Below are the code and all the weights of a small trained network. Each question names an input and a class and asks about switching units off, where a switched-off unit gives its printed mean instead of its output.

import numpy as np


def w(rows, s, z=0):
    codes = np.array(rows[::2]) - 128.0
    scale = np.full(codes.shape[1], s)
    scale[-1] = z or s
    return codes * scale


def norm(h):
    return h / np.sqrt((h * h).mean(-1, keepdims=True) + 1e-5)


def f(y):
    return np.maximum(y, 0)


def log_softmax(a):
    a = a - a.max(-1, keepdims=True)
    return a - np.log(np.exp(a).sum(-1, keepdims=True))


def net(x, mask):
    res = np.array(x, float).reshape(1, 2) / 4 @ E
    u = 0
    for l in range(2):
        y = f(norm(res) @ A[l][:, :-1].T + A[l][:, -1])
        res = res + np.where(mask[u : u + 14], y, B[l][:, -1]) @ B[l][:, :-1]
        u += 14
    return log_softmax(norm(res)[-1] @ U[:, :-1].T + U[:, -1])


A, B = {}, {}
E = w([
[189,206,134,222,105],'x0',
[161,171,253,58,175],'x1',
],0.0059)
A[0] = w([
[159,107,113,107,163,99],'0.n0',
[232,174,116,152,195,34],'0.n1',
[164,196,125,44,63,2],'0.n2',
[181,170,201,147,114,126],'0.n3',
[65,160,217,74,197,117],'0.n4',
[84,64,120,152,171,156],'0.n5',
[182,51,112,163,177,105],'0.n6',
[101,216,158,110,24,81],'0.n7',
[129,152,167,89,133,80],'0.n8',
[52,150,76,149,105,149],'0.n9',
[253,165,110,138,52,66],'0.n10',
[174,21,176,59,131,215],'0.n11',
[86,88,110,165,161,185],'0.n12',
[111,179,75,161,168,146],'0.n13',
],0.0062,0.0027)
B[0] = w([
[89,114,101,157,128,139],'0.n0',
[78,208,133,161,146,189],'0.n1',
[68,130,189,91,149,141],'0.n2',
[239,51,88,121,61,230],'0.n3',
[121,73,128,148,51,255],'0.n4',
[161,214,78,161,220,189],'0.n5',
[99,151,143,120,56,146],'0.n6',
[78,183,102,154,175,165],'0.n7',
[162,199,81,87,150,176],'0.n8',
[222,158,175,124,108,208],'0.n9',
[110,166,99,182,253,210],'0.n10',
[129,254,80,218,134,251],'0.n11',
[156,124,215,52,97,194],'0.n12',
[197,158,88,165,81,187],'0.n13',
],0.004,0.0042)
A[1] = w([
[64,101,121,84,172,156],'1.n0',
[216,179,144,118,171,198],'1.n1',
[153,99,218,67,149,89],'1.n2',
[61,95,92,63,184,162],'1.n3',
[134,164,80,210,104,162],'1.n4',
[91,87,98,182,135,225],'1.n5',
[151,154,172,142,136,9],'1.n6',
[115,172,163,25,142,103],'1.n7',
[97,133,107,173,145,191],'1.n8',
[132,137,205,89,197,3],'1.n9',
[83,24,77,160,51,90],'1.n10',
[68,153,137,123,74,167],'1.n11',
[2,108,122,65,178,66],'1.n12',
[132,171,130,140,13,61],'1.n13',
],0.0086,0.002)
B[1] = w([
[88,220,149,174,150,164],'1.n0',
[57,97,86,116,101,246],'1.n1',
[179,2,142,119,30,171],'1.n2',
[102,226,81,222,167,180],'1.n3',
[83,103,163,88,121,254],'1.n4',
[176,76,215,74,150,172],'1.n5',
[185,93,138,132,152,159],'1.n6',
[193,81,165,159,77,189],'1.n7',
[183,131,145,56,130,173],'1.n8',
[123,67,42,84,159,165],'1.n9',
[215,23,224,91,51,172],'1.n10',
[48,124,111,93,133,146],'1.n11',
[126,251,102,197,195,179],'1.n12',
[107,153,123,118,220,189],'1.n13',
],0.0062,0.0073)
U = w([
[228,7,164,122,78,226],'0',
[146,246,118,226,190,168],'1',
[25,103,110,54,154,4],'2',
],0.016,0.0013)

Each question gives the input, the list of numbers given to net, and the class t.
The units are the neurons (one row each of A and B). Each row of codes is followed by its name. A weight is (code - 128) times the scale printed after its matrix; where a second scale follows, it is the last column's (A, B and U).
mask holds one flag per neuron, layer by layer. A switched-off neuron (its flag False) gives its mean, the last column of its row in B, instead of its output. The means were averaged over made-up inputs and are rounded, as every weight is.
A unit's drop is (log p(t) with every unit on - log p(t) with that unit switched off) / (log p(t) with every unit on - log p(t) with every unit switched off).
top k neurons: the k neurons with the biggest drops, biggest first
top k neurons in layer l: the k neurons of layer l with the biggest drops, biggest first
drop of u: that unit's drop, to one decimal
input [-2,0], class 2: top neuron	(0.n11)
input [-7,-6], class 1: top 2 neurons in layer 0	(0.n3 0.n4)
input [2,3], class 2: top 2 neurons	(1.n1 0.n12)
input [-7,6], class 1: top 4 neurons	(1.n12 1.n3 0.n9 0.n3)
input [7,-7], class 0: top 3 neurons in layer 1	(1.n12 1.n3 1.n5)
input [8,-8], class 0: top 2 neurons	(0.n11 1.n12)
input [-1,3], class 2: top 2 neurons in layer 0	(0.n11 0.n4)
input [-8,7], class 1: top 3 neurons in layer 1	(1.n12 1.n3 1.n0)
input [4,4], class 0: top 3 neurons in layer 0	(0.n11 0.n13 0.n5)
input [-5,-4], class 1: top 3 neurons	(0.n3 0.n4 1.n3)
input [-6,8], class 0: top 2 neurons	(1.n2 1.n7)
input [2,-1], class 2: top 2 neurons in layer 1	(1.n7 1.n10)
input [-5,-5], class 0: top 2 neurons in layer 1	(1.n10 1.n5)
input [-4,-1], class 1: top neuron	(0.n3)
input [0,-1], class 2: drop of 0.n13	0.2
input [1,0], class 2: drop of 1.n7	0.1
input [0,2], class 2: drop of 1.n12	0.1
input [-6,3], class 1: drop of 0.n5	0.0
